Below is a small trained network, with its code and all its weights. Each question gives an input and a class and asks what happens when units are switched off, that is, made to give their printed mean instead of their output.

import numpy as np


def w(rows, s, z=0):
    codes = np.array(rows[::2]) - 128.0
    scale = np.full(codes.shape[1], s)
    scale[-1] = z or s
    return codes * scale


def norm(h):
    return h / np.sqrt((h * h).mean(-1, keepdims=True) + 1e-5)


def f(y):
    return np.maximum(y, 0)


def log_softmax(a):
    a = a - a.max(-1, keepdims=True)
    return a - np.log(np.exp(a).sum(-1, keepdims=True))


def net(x, mask):
    res = np.array(x, float).reshape(1, 4) / 4 @ E
    u = 0
    for l in range(3):
        y = f(norm(res) @ A[l][:, :-1].T + A[l][:, -1])
        res = res + np.where(mask[u : u + 3], y, B[l][:, -1]) @ B[l][:, :-1]
        u += 3
    return log_softmax(norm(res)[-1] @ U[:, :-1].T + U[:, -1])


A, B = {}, {}
E = w([
[148,112,127,129,97,124],'x0',
[112,128,2,194,119,251],'x1',
[135,252,128,254,72,77],'x2',
[89,133,134,136,137,127],'x3',
],0.0064)
A[0] = w([
[81,21,93,63,170,196,10],'L0N0',
[121,137,3,154,121,177,86],'L0N1',
[156,218,79,231,118,107,2],'L0N2',
],0.0064,0.0017)
B[0] = w([
[225,195,176,189,137,249,254],'L0N0',
[16,83,58,84,181,2,235],'L0N1',
[164,54,236,161,103,188,250],'L0N2',
],0.0079,0.0049)
A[1] = w([
[156,118,196,70,146,3,85],'L1N0',
[109,244,138,68,114,167,5],'L1N1',
[156,246,175,116,127,152,63],'L1N2',
],0.0067,0.0011)
B[1] = w([
[15,115,1,163,19,113,253],'L1N0',
[76,49,144,64,91,78,137],'L1N1',
[84,9,111,129,51,52,183],'L1N2',
],0.0071,0.0052)
A[2] = w([
[134,154,2,119,162,139,143],'L2N0',
[151,225,238,226,110,90,254],'L2N1',
[58,123,19,155,132,137,191],'L2N2',
],0.009,0.0016)
B[2] = w([
[101,174,191,148,86,1,186],'L2N0',
[163,136,124,67,252,215,232],'L2N1',
[141,136,119,83,66,62,253],'L2N2',
],0.0097,0.007)
U = w([
[83,126,108,156,59,1,1],'0',
[195,137,204,180,172,231,255],'1',
],0.013,0.00096)

Each question gives the input, the list of numbers given to net, and the class t.
The units are the neurons (one row each of A and B). Each row of codes is followed by its name. A weight is (code - 128) times the scale printed after its matrix; where a second scale follows, it is the last column's (A, B and U).
mask holds one flag per neuron, layer by layer. A switched-off neuron (its flag False) gives its mean, the last column of its row in B, instead of its output. The means were averaged over made-up inputs and are rounded, as every weight is.
A unit's drop is (log p(t) with every unit on - log p(t) with that unit switched off) / (log p(t) with every unit on - log p(t) with every unit switched off).
The circuit of an input: a set's keep is (log p(t) with only the set's units on - log p(t) with every unit switched off) / (log p(t) with every unit on - log p(t) with every unit switched off). Starting from all 9 units, units are removed one at a time, each time the one whose removal leaves the highest keep (on an exact tie, the one counted first), for as long as the keep stays at least 0.8.
units of the circuit, in order: the units of the circuit, biggest drop first
most important unit: the unit with the biggest drop
k most important neurons: the k neurons with the biggest drops, biggest first
drop when u is switched off: that unit's drop, to one decimal
input [-8,7,-5,2], class 0: units of the circuit, in order : L2N0
input [-1,-3,5,2], class 1: 3 most important neurons : L0N1, L0N2, L2N1
input [6,5,-5,-5], class 0: 3 most important neurons : L0N1, L0N2, L2N0
input [0,7,-7,-1], class 0: 2 most important neurons : L0N1, L0N2
input [5,-6,8,-7], class 1: 2 most important neurons : L0N1, L2N1
input [-5,5,6,-5], class 1: 3 most important neurons : L0N2, L1N0, L2N1
input [7,6,-6,5], class 0: 3 most important neurons : L0N1, L0N2, L2N1
input [-5,6,-5,-1], class 0: 4 most important neurons : L0N1, L0N2, L2N0, L2N1
input [-3,7,-5,3], class 0: 2 most important neurons : L0N1, L2N0
input [-1,6,-6,0], class 0: drop when L2N0 is switched off : 2.3
input [-2,5,8,6], class 1: drop when L2N1 is switched off : 0.3
input [-3,4,-3,-3], class 0: drop when L0N2 is switched off : 0.6
input [8,-1,3,-1], class 1: drop when L0N0 is switched off : 0.0
input [5,2,3,3], class 1: most important unit : L0N2
